Below is a small trained network, with its code and all its weights. Each question gives an input and a class and asks what happens when units are switched off, that is, made to give their printed mean instead of their output.

import numpy as np


def w(rows, s, z=0):
    codes = np.array(rows[::2]) - 128.0
    scale = np.full(codes.shape[1], s)
    scale[-1] = z or s
    return codes * scale


def f(y):
    return y / 2 * (1 + np.tanh(0.7978845608 * (y + 0.044715 * y**3)))


def log_softmax(a):
    a = a - a.max(-1, keepdims=True)
    return a - np.log(np.exp(a).sum(-1, keepdims=True))


def net(x, mask):
    res = np.array(x, float).reshape(1, 7) / 4 @ E
    y = f(res @ A[0][:, :-1].T + A[0][:, -1])
    res = res + np.where(mask, y, B[0][:, -1]) @ B[0][:, :-1]
    return log_softmax(res[-1] @ U[:, :-1].T + U[:, -1])


A, B = {}, {}
E = w([
[136,133,130,125],'x0',
[116,218,170,238],'x1',
[151,144,124,132],'x2',
[161,111,97,211],'x3',
[102,115,130,136],'x4',
[108,48,255,172],'x5',
[180,139,110,147],'x6',
],0.0083)
A[0] = w([
[103,162,153,152,231],'n1',
[172,126,196,141,98],'n2',
[123,96,87,175,100],'n3',
[161,132,112,138,13],'n4',
[166,156,49,147,108],'n5',
[169,80,163,85,42],'n6',
[117,191,98,90,8],'n7',
[167,117,141,77,134],'n8',
[131,132,140,115,21],'n9',
[190,168,182,84,176],'n10',
[138,180,163,62,213],'n11',
[75,123,132,62,203],'n12',
[107,109,174,160,5],'n13',
[161,96,182,132,10],'n14',
[123,135,76,132,33],'n15',
[143,57,90,119,121],'n16',
[140,82,104,106,45],'n17',
[127,121,174,93,56],'n18',
[163,84,153,170,93],'n19',
[95,101,151,56,198],'n20',
[182,98,72,167,78],'n21',
[136,56,71,87,83],'n22',
[82,155,133,125,175],'n23',
[120,132,130,106,75],'n24',
[157,79,171,120,68],'n25',
[153,125,136,103,247],'n26',
[141,82,189,135,46],'n27',
[111,106,57,114,43],'n28',
[90,142,9,125,23],'n29',
[130,87,108,100,73],'n30',
[101,184,164,115,154],'n31',
[116,100,156,76,218],'n32',
],0.015,0.0033)
B[0] = w([
[89,117,35,227,191],'n1',
[76,139,76,68,179],'n2',
[124,106,43,92,163],'n3',
[107,111,172,113,130],'n4',
[153,73,153,100,244],'n5',
[194,211,143,132,201],'n6',
[75,137,216,59,179],'n7',
[141,139,105,201,188],'n8',
[149,171,123,57,113],'n9',
[168,127,42,126,162],'n10',
[102,36,78,115,189],'n11',
[97,99,76,133,231],'n12',
[156,170,151,104,169],'n13',
[23,167,191,42,166],'n14',
[127,152,213,108,159],'n15',
[188,168,88,218,211],'n16',
[206,181,146,203,174],'n17',
[177,122,177,102,162],'n18',
[109,126,53,31,182],'n19',
[139,118,73,147,254],'n20',
[158,28,87,64,196],'n21',
[246,167,152,222,250],'n22',
[225,95,82,164,152],'n23',
[107,127,181,91,129],'n24',
[85,208,167,87,186],'n25',
[169,73,89,243,180],'n26',
[165,174,167,22,197],'n27',
[156,198,203,122,186],'n28',
[94,136,253,44,246],'n29',
[181,210,143,192,181],'n30',
[173,90,85,237,160],'n31',
[183,119,92,142,233],'n32',
],0.005,0.0072)
U = w([
[158,250,122,254,172],'0',
[101,252,242,33,3],'1',
[135,178,86,184,160],'2',
[139,22,111,163,163],'3',
[137,52,49,135,121],'4',
],0.007,0.0037)

Each question gives the input, the list of numbers given to net, and the class t.
The units are the neurons (one row each of A and B). Each row of codes is followed by its name. A weight is (code - 128) times the scale printed after its matrix; where a second scale follows, it is the last column's (A, B and U).
mask holds one flag per neuron, in row order. A switched-off neuron (its flag False) gives its mean, the last column of its row in B, instead of its output. The means were averaged over made-up inputs and are rounded, as every weight is.
A unit's drop is (log p(t) with every unit on - log p(t) with that unit switched off) / (log p(t) with every unit on - log p(t) with every unit switched off).
The circuit of an input: a set's keep is (log p(t) with only the set's units on - log p(t) with every unit switched off) / (log p(t) with every unit on - log p(t) with every unit switched off). Starting from the 12 units with the biggest drops (on a tie, the unit counted first), units are removed one at a time, each time the one whose removal leaves the highest keep (on an exact tie, the one counted first), for as long as the keep stays at least 0.8.
units of the circuit, in order: the units of the circuit, biggest drop first
most important unit: the unit with the biggest drop
k most important neurons: the k neurons with the biggest drops, biggest first
drop when u is switched off: that unit's drop, to one decimal
input [2,-8,2,-7,-8,-8,-6], class 0: units of the circuit, in order => [n22 n30]
input [-4,-5,6,0,0,-8,-2], class 1: units of the circuit, in order => [n29]
input [2,-6,2,-6,-8,-2,-4], class 0: units of the circuit, in order => [n22 n30 n8]
input [2,1,-6,-3,2,7,-5], class 1: 3 most important neurons => [n27 n14 n25]
input [-7,-8,-2,7,1,0,8], class 0: 2 most important neurons => [n22 n16]
input [-1,-6,2,-2,-5,7,-7], class 1: 3 most important neurons => [n27 n25 n14]
input [1,7,3,8,0,-5,8], class 3: 2 most important neurons => [n21 n5]
input [0,-6,-3,-5,-3,-4,-5], class 0: 2 most important neurons => [n22 n30]
input [-5,1,-6,-4,6,-7,-4], class 1: 2 most important neurons => [n29 n7]
input [-1,3,-8,6,-7,-8,6], class 1: drop when n16 is switched off => 0.0
input [3,-7,-5,-2,7,-3,3], class 0: drop when n22 is switched off => 0.1
input [-7,4,-5,-6,2,-4,-1], class 4: drop when n11 is switched off => 0.2
input [-6,3,-4,8,3,4,-5], class 4: drop when n22 is switched off => 0.2
input [7,-4,3,7,-2,-8,-4], class 1: most important unit => n29
